Known rows:
Q_478: [  7  10  28   6 -11   8   5  12  -2  -8   8   6  -7  -3   7   3   3   7
  -2  -1   7   2   4   5  -1 -11 -10  -3   0  18  -2   1  19  13  -7   5
   2 -13  -2  13  -7]
Q_184: [  1  10   7   2 -11   0  16   8  -2 -10  14   3  -7  -2   0   3   2   2
  -3   2  -5   8  -5 -18  -1   2 -12  -5  -1  20  -3  -5  14   9  -1  -8
  -1  -9  -3   5  -1]
Q_926: [  4  10  14   0  -8   8  -5   9 -11  -8  -6   5   0  -2  12  -2  -2   3
  10  -8  -3  -3   9  15  -4 -22  -3  -5   1   3  10   5   2   4  -5   2
  -3 -11  -3  12  -6]
Q_938: [  4   7  21   3 -11   3  -8  14  -7   3  20   6 -10   1   2   3  -6   0
  -3 -11  -5  -2   1   6  -3 -21  -3  -5   6  15   2   0   5  14  -4   4
  -1 -22  -1   7  17]
Q_221: [ 21  -1  11  -5 -12   4  58  11 -15  -8  10  -3  -1 -13 -17   0 -23   0
   8 -14  16   2 -12 -10   6   1  -8   4 -15  13 -14 -10  14   9  -6   1
  -9   8  -8   0 -19]
Q_255: [ 13  19  25   3 -11  -2  19   4   8 -12   2  16  -1   3  33   2  15   6
  12   1  13  -8  13 -12  -1 -36 -14  -9 -13   6   4  10   7  10  -4  -7
  -3 -15  -1  20  -2]
Q_206: [  3   8  -7  -2  -6  -1   9   6 -10  -7   4   2   1  -4  -2   1   0  -4
  -3  -1  -4   3   2  -9  -3  -5  -6  -3  -4  11  11  -1   1   7  -1 -10
  -5  -9  -1  -1  -3]
Q_754: [ 19  31   1 -17 -15   1  -8  -8 -18 -17  21   4   0 -26 -24   9 -22  14
 -23 -10 -35  -6  18  25  -6   0 -14  -6  11 -14   4 -18  -8   9  19 -27
  -2 -37  -4  12 -60]
Q_377: [  6   6  16   3  -8   5  -5  12  -7  -3   6   4  -4  -1   4   2  -1   1
  -4  -7   5  -4   8  12  -3 -13  -4  -3   0  14   6   3   6  11  -6   3
  -3 -17  -4  10  -2]
Q_256: [  4   8   5  -2  -8   5 -25  16  -9  -5  -2  -2   1   0   2   4  -5   1
  -6 -14  -8  -9   5  10  -8 -18  -4  -2   0  14  14  14   3  12  -6  10
  -7 -16  -3  -7  11]
Q_312: [ 10  11  15   3  -7   5  -7  13  -8  -3   0   4  -1  -5   3   2   4   4
  -7  -4   7  -3   7  13  -3 -17  -4  -3  -2  15  11   5   8  13  -8   4
  -2 -12   1   4  -7]
Q_846: [  6   8  -6   0  -5  -2   9   7 -10  -5   5   1   1  -6  -4   2   1  -3
  -8   1   0   2   2  -8  -3  -5  -6  -2  -4  15  12   0   2  10  -3  -8
  -4  -9   0  -3  -6]
Q_355: [  0   5  -8  -1  -6  -1  13   6  -6  -7   9   0   0  -1  -2   2  -2  -4
  -6  -3  -6   2   2  -9  -2  -1  -6  -3   0  13   6  -1  -1   8  -1 -10
  -6 -11  -3  -2  -3]
Q_199: [  6   3  15   5  -8   5  -8   9  -7   0   6   7  -1   1   1   4   4   0
  -1 -13   9  -5  11  13   0  -3  -1  -4 -15  17   7   3  12   7  -7   2
  -1 -25 -11   9  -1]
Q_285: [-24  27 -20  14  -4 -18 -19  25  -2  18 -24   3  -2  21   1   2 -15 -18
 -25 -22 -35 -11  -6  20  20 -13  16  10  34  -9  19   7 -19   6  19 -30
 -22   4 -12 -17 -37]
Q_295: [  4   7  -8  -1  -5  -2   7   6  -9  -5   8   2   1  -4  -3   2   0  -4
  -6  -1  -2   2   2  -9  -2  -3  -6  -3  -5  14  10   0   2   8  -2  -9
  -5 -11  -2  -1  -1]
Q_532: [  2   1 -14  -4  -5  -3  -4   7 -12   0  11  -2   4  -2  -8   2  -3  -9
  -9 -10 -11  -2   1  -7  -6  -9  -3  -3  -4  14  17   7  -8   9  -1  -8
  -8 -15  -2 -12  12]

Facts:
Q_908 {α=Q_861,Q_434,Q_924}
Q_961 {α=Q_846,Q_936,Q_502,Q_704,Q_484}
Q_865 {α=Q_374,Q_184,Q_176,Q_474,Q_888}
Q_744 {π=Q_388}
Q_408 {α=Q_756,Q_237,Q_299}
Q_802 {α=Q_577,Q_916,Q_388}
Q_561 {π=Q_880, α=Q_664,Q_630,Q_378,Q_502,Q_28,Q_484}
Q_399 {π=Q_256}
Q_226 {π=Q_717, α=Q_285,Q_355,Q_28,Q_225}
Q_154 {α=Q_873}
Q_716 {π=Q_717}
Q_672 {π=Q_31, α=Q_363,Q_630}
Q_35 {π=Q_765, α=Q_285,Q_34}
Q_148 {π=Q_880}
Q_474 {π=Q_573}
Q_444 {π=Q_408, α=Q_520,Q_545,Q_785}
Q_785 {π=Q_792}
Q_257 {α=Q_184,Q_580,Q_225}
Q_388 {π=Q_408}
Q_255 {π=Q_630, α=Q_399,Q_765,Q_206,Q_614}
Q_199 {α=Q_785}
Q_973 {π=Q_104}
Q_798 {π=Q_865}
Q_434 {π=Q_95}
Q_89 {π=Q_285}
Q_279 {π=Q_880, α=Q_180,Q_89,Q_484}
Q_82 {π=Q_453}
Q_545 {π=Q_765}
Q_184 {π=Q_394}
Q_642 {α=Q_453,Q_614}
Q_704 {π=Q_765}
Q_300 {π=Q_408, α=Q_126}
Q_31 {α=Q_126}
Q_176 {π=Q_31}
Q_430 {α=Q_798,Q_126}
Q_523 {π=Q_104}
Q_478 {π=Q_267, α=Q_936,Q_861,Q_989,Q_184,Q_488}
Q_677 {π=Q_337}
Q_939 {π=Q_154}
Q_810 {π=Q_408}
Q_182 {α=Q_176,Q_28,Q_717}
Q_926 {α=Q_813,Q_614}
Q_780 {π=Q_254}
Q_256 {α=Q_939,Q_564,Q_474}
Q_180 {π=Q_393}
Q_792 {α=Q_295}
Q_888 {π=Q_754}
Q_23 {α=Q_237,Q_888}
Q_267 {α=Q_664,Q_916}
Q_8 {π=Q_285}
Q_808 {α=Q_677,Q_148,Q_767}
Q_811 {π=Q_765, α=Q_766}
Q_753 {α=Q_798,Q_580,Q_221,Q_418}
Q_312 {α=Q_846,Q_989,Q_786,Q_668,Q_237,Q_716,Q_89,Q_394}
Q_813 {π=Q_285}
Q_222 {α=Q_939,Q_924,Q_126}
Q_365 {α=Q_520}
Q_237 {π=Q_532}
Q_573 {α=Q_989,Q_474,Q_328}
Q_221 {π=Q_865}
Q_377 {α=Q_567}
Q_766 {π=Q_630}
Q_95 {α=Q_460,Q_225}
Q_849 {π=Q_677, α=Q_393,Q_668,Q_378}
Q_553 {π=Q_989}
Q_402 {α=Q_677,Q_474,Q_388,Q_888}
Q_741 {π=Q_388}
Q_930 {π=Q_765, α=Q_741,Q_532,Q_810}
Q_754 {π=Q_765}
Q_165 {α=Q_285,Q_449,Q_614}
Q_528 {α=Q_184,Q_650,Q_677,Q_741}
Q_902 {π=Q_880, α=Q_375}
Q_337 {α=Q_28}
Q_441 {α=Q_685,Q_765,Q_502}
Q_679 {α=Q_285,Q_630,Q_741}
Q_488 {π=Q_813}
Q_873 {π=Q_765}
Q_938 {α=Q_744,Q_34,Q_553,Q_650,Q_677}

Rows:
No name comes twice in this set of rows, the named rows included.
[  1  -9   5   0  -8   7  -1  11   1  -6  11  -8   6   7   8   3   1  -3
 -13 -17  -1  -8  15  24  -7 -11  -5   2   9  18  13  16  -7  13 -10   6
  -9 -14  -4  -4  -7]	Q_337
[  5   9   4   1  -7   1  16   8  -6 -11   7   4  -4  -5  -1   1  -2   0
  -2   8   2   6  -1 -18  -1   1 -12  -2  -6  13   0  -3  10   9  -2  -8
  -1  -6  -2   9  -5]	Q_939
[ 17  27 -30 -27 -11  -3 -46  -7 -30  -9  13  -7  15 -23 -33  10 -29   5
 -30 -32 -58 -21  24  40 -15 -14  -3  -6  13 -21  32   1 -33   7  21 -25
 -13 -43  -5 -17 -44]	Q_765
[ 12   7  16   4  -5   4   0  12  -9   0   5   4   1  -5   3   2   4   1
 -10  -2  13  -3  11  17  -3 -17  -4   0   1  15  13   5   3  15  -9   4
  -2 -13   1   7 -10]	Q_961
[ 24  30  38 -10 -20   5  -6  -4 -14 -12  33  11 -12 -22 -15   8 -23  20
 -18  -9 -24  -6  20  40  -2 -12 -14  -6  18 -11  -8 -23   1  14  13 -16
   6 -44  -3  35 -58]	Q_930
[  4  15   5   1 -10   2  12  11  -4 -14   2   3  -4  -6   0   3   2   5
  -3   6  -4   7  -6 -19  -2  -1 -13  -5  -3  19   0  -2  18   9  -2  -6
  -1  -4   1   1  -7]	Q_474
[  2   6  18   0 -10   8  -1   7  -8  -5   6   4  -4   2  14  -3  -5   0
   9 -10  -5  -2   7  15  -3 -23  -2  -5   9   5   7   2  -3   6  -4   0
  -4 -14  -4  15  -3]	Q_165
[ 11   5  28   6  -9   7  11  11  -4  -4  12   7  -5  -3   7   1   3   4
  -2   3  13   1   7   6   0 -12  -9   0  -3  17   2   2  13  13 -10   2
   3 -12   0  17  -9]	Q_849
[ -2  -2   5   1 -10   5 -13  12  -3  -5   8  -3   2   6   5   4  -4  -2
  -5 -20  -9  -9   9  15  -6 -12  -3  -3   2  16   9  12  -2  10  -5   5
  -8 -20  -8  -4   7]	Q_95
[-29  12 -57  -6  -1  -3  20  10 -26 -10 -40   4  -1  -1 -19  11  11   8
  -4  -6  24  -7   0   0 -14 -27   2   6  11  32  19 -49   3  -3  -8  -2
 -20 -39  17   7  50]	Q_388
[  1  11 -63 -12   5 -11 -38   7   5  -5  15   0   0  -7   7   5  -3 -22
 -21  -3  -2   7   1   9 -13  17  19 -46  -5 -17  12  -9 -34  16   2  34
 -22 -10  -7 -35   6]	Q_880
[  2   8  24   4 -13   2 -11  14  -5   3  21   5 -13   1   2   3  -6   2
  -5 -12  -7  -2  -2   6  -3 -21  -4  -6   8  18  -1   1   7  15  -4   6
  -1 -22  -2   6  17]	Q_528
[  2   5 -16  -5  -5  -1  -6   6 -13  -5   2  -3   7  -2  -3   1  -3  -7
  -3 -10 -13  -2   1  -7  -7  -9  -2  -4  -5  10  19   8  -7   6  -1  -8
  -9 -10  -3 -11   8]	Q_453

The same things again, as new rows of numbers:
Known rows:
Q_780: [  9  11   4 -16   3  17  17  20  24  12  -9   0 -33  31   3   1  15   2
   6 -22  24   5  10   2  10   8 -13  17 -22 -18   6  15   3]
Q_744: [  7  14   9 -14   7  15  15  20  26   5  -9   6 -32  37   1   1  10  -4
  15 -23  25   8   9   6   4  13 -22  21 -24 -17  10  11  -4]
Q_35: [  4  14  22 -13  -9  12  17  26   7 -22   9 -12 -10  23  11  10  19   6
  10 -15  26  -2  12  -4  -3   1 -19  27 -21 -33  -7  31  12]
Q_561: [-12  11  10 -26   0  12  20  21  42   1 -18   1 -15  21  -8 -14  12  19
 -16 -21  12 -12  17  12   8   1 -13  49 -27 -16  -2  18  22]
Q_484: [-12  15   3 -14 -12   9   7  28  15  14   3  -1 -34  14  -9  -1   2   5
  -8 -27   2  10  -4   4  17  12 -17  -2 -28 -10  13  21   2]
Q_95: [-15  14  13 -16 -24  13   2  34  18   6   3  -5 -50  11   1   0  -9   2
   1 -24   5   9   5   3  12   5  -8  16 -23 -10   7  33  11]
Q_861: [-12  14   3 -17 -14   8   8  30  12  15   6   1 -41  18  -5   2  -4   6
   1 -24   5  11  -2   2  13  10 -11   1 -27  -7  13  21   4]
Q_756: [-11  15   4 -16 -14   8   8  30  13  16   5   1 -41  17  -6   2  -4   6
   0 -23   4  11  -3   2  13   9 -13   0 -28  -8  13  20   5]
Q_285: [-13  23  11 -30  -6   7  15  67   6  11  12  -4 -43  25  10  18  20  -4
 -15 -27   7 -10 -10   6  12   1   5  10 -26   8  24  20  -6]
Q_767: [-11  14   6 -18 -14   8   7  32  11  14   5   3 -40  18  -5   3  -5   5
   1 -24   6  13  -3   1  13  10 -11   1 -26  -8  13  16   6]
Q_256: [-17  13   7 -12 -18   5   0  32  18   4   7  -6 -47  13   3  -7 -10   7
   1 -27   7  13   4   4   8   9  -2   9 -22 -11  10  33  13]
Q_961: [-18  14   8  -8 -15   7   0  31  19   3   5  -7 -39   8  -5  -9  -2   2
 -10 -32   4   9   1   7  13   9 -13   7 -26 -15   9  31  12]
Q_753: [-17  14  10 -12 -21   7   4  33  15   6   6  -3 -45  11   1  -2 -10   2
   0 -27   5   8   3   4  10   6  -5  13 -26 -12   8  32  12]
Q_567: [-11  14   4 -17 -15   8   8  30  12  15   6   1 -41  17  -6   1  -4   5
   0 -24   5  10  -3   2  14  10 -14   2 -28  -7  13  19   5]
Q_765: [ -4  20   9 -12 -20  -1  18  26  -8  -5  29 -10 -11  17  -5  11   7  17
   6 -10   3   5  -4  -8   2   6 -29  -8 -32 -21   0  36   7]
Q_642: [ -8   9   7 -14 -15   7  -2  36  17   0   9  -8 -51  14   2  -3 -15   6
  -3 -29  14   2  -3   5   5   0 -15   7 -32  -9   6  33  17]
Q_441: [-16  13   8 -10 -15   7   0  33  19   4   6  -7 -42   9  -2  -7  -5   2
  -8 -32   5   7   0   7  11   7 -13   8 -27 -13   8  31  14]

Rows:
No name comes twice in this set of rows, the named rows included.
[-19  14  12 -12 -18   5  -1  36  13   2   7  -1 -43  12   1  -5  -8   3
   0 -32   8  12   1   4   9   9  -3  13 -22 -14  12  23  15]	Q_808
[  7  11  -1 -16   5  14  16  19  26  11  -5  -1 -32  31   3  -4  15   7
   6 -26  25   9  11   3  10  10 -13  15 -20 -18   8  18   2]	Q_237
[  0  11   8 -12  -2  15  10  23  29  -1  -5  -5 -37  25   9  -8  12   3
   6 -29  26   8  16   5   7   7  -5  28 -16 -22   4  27   9]	Q_478
[ -9  14   4 -15 -15  18   4  27  16  20  -4  -1 -47  14  -5   2   2   5
   2 -15   5  13   0  -2  14   7 -15  -1 -24 -10  15  21   4]	Q_717
[-11  10   6 -22   2   5  21  21  39   2 -12   4 -19  25  -5 -17   6  20
 -10 -24  17  -8  16  12   4   0 -10  47 -27 -17  -2  16  27]	Q_279
[-11  18  11 -24 -22  21   8  28  23  16  -4  -8 -41  14  -8  10   1   6
  -6 -11  -6   8   1   0  21  11 -18   7 -27  -3  12  33  -7]	Q_28
[  5  11   5 -22   0  18  16  22  24   9  -8   2 -35  34   6   3  12   6
  13 -21  26  11  13   0   9  11  -7  21 -16 -16   9  16   1]	Q_184
[  4  24  15  -8  16   8  12  20  36  -7  -5  15 -33  48  -8  -4  -3 -16
  32 -21  18  11   7  16 -11  27 -46  27 -30 -10  13  15 -23]	Q_388
[ -9  10   3  -2 -13  -7  12  24   9  21  -6  -2 -39  13   4   8 -12  -1
   3  -9  -6   4  -1   4   5  12  17   1 -40 -17  15  19   4]	Q_126
[-18  14   8 -12 -18  14  -5  34  24   7   3  -6 -52  12   2  -8  -6   9
   6 -20  10  18   8   0   6   9  -3   6 -16 -14  14  33  15]	Q_865
[  0  16  17   4   6  -2  12  20  33  -7 -11   2 -35  32   6  -3  -7 -17
  22 -18  11   0  13  17 -12  18 -10  34 -37 -23   7  28  -7]	Q_300
[-18  16  14 -19 -25  11   2  35  17   4   5  -4 -49  13   2   0 -10   4
   4 -24   4  11   5   2  10   7  -5  17 -21  -8   9  34  11]	Q_257

The same things again, as new rows of numbers:
Known rows:
Q_520: [  2  13 -35 -17  10  26   9 -14  31   7  -4  -4   2]
Q_23: [ 30  -7  17  -3   8 -26   0  -7  -4  -9  26   5 -12]
Q_741: [  5  35 -51  27 -32   5   7  -5 -19  -6 -45  36 -23]
Q_225: [-17   1   9  12   0   2  -4  -2   7  10 -10  -1  -8]
Q_679: [  9 -13  -7  20 -27 -18   3  18  16  38  12  -4  -9]
Q_767: [-17   4  -1   1   2   3  -2  -7   6  -5  -2   1  -2]
Q_299: [-14   7   2  -3   6   3  -5  -8   5  -5  -5   0   4]
Q_502: [ -7   6   9 -10  14   3 -10  -3  -1   5 -13  -1  12]
Q_378: [-11   6   5  -5  11   5  -7  -4   3   4 -11  -1   7]
Q_873: [  5 -15  12  -7 -21  18  41 -25 -29 -15 -41 -43  13]
Q_553: [ -6  20   1   5  -8   5  -6  -6  13 -10 -10  -7  -3]
Q_744: [  6  36 -48  15 -22   7  -2  -9 -28 -14 -46  38 -12]
Q_938: [ 12  -9  -6  19 -16 -16   9  -2  18   7  25   2 -26]
Q_430: [ 23 -28 -18  22   8  20 -28  39 -13 -11  34 -16 -15]
Q_642: [ 10  -8 -13 -18 -29 -36  -5  16  -8   7  34   2  42]
Q_765: [-43 -79  -2 -23  10   5  48 -36 -47  11  -2 -21  25]
Q_664: [-11   4   6  -4  11   5  -7  -5   1   3 -14   0   6]

Rows:
No name comes twice in this set of rows, the named rows included.
[ 12 -26  10   2  18 -24  -6  -4  -7  -5  38   4 -15]	Q_256
[ 18 -11   9  19  -5 -19   1   5   8  14  15   0 -24]	Q_257
[  4 -25   1  10   5 -15  -3   7   5  28  20   1 -14]	Q_95
[-28 -10  -7   0  11   2  -5 -10   7   6   5   5  -2]	Q_532
[-15   1  -1  15  -3  -7   0 -22  17  -8  10   0 -23]	Q_677
[ 24 -27 -11  17   9  13 -27  32 -17 -14  34 -16 -15]	Q_222
[ -8 -20 -20  23  11  39 -36  31 -14 -26  17 -19 -11]	Q_126
[ -7  20   3  -2  -8   1 -10  -4   8 -11 -10  -7  15]	Q_399
[ 22 -34   5  16 -57  -8  46  -2 -23  18 -17 -44   6]	Q_35
[-22   3  -5  10 -10   3   0  -4  11   2  -2   0  -3]	Q_34
[  9 -15  26  -2 -15   3  38 -37 -31 -33 -30 -32   0]	Q_888
[ 11 -23 -56  -2  14 -18   5 -10 -50  13   3  59 -15]	Q_408
[-15   0  -3   0   5  10 -10   0   1  -7  -1  -3  -1]	Q_924
[ 24  -5   4 -14   5 -16  -7   9  -5  14  11  -3  15]	Q_441
[ -3  15   7   8  -1   7 -13  -3   1 -20  -6  -9  -1]	Q_939

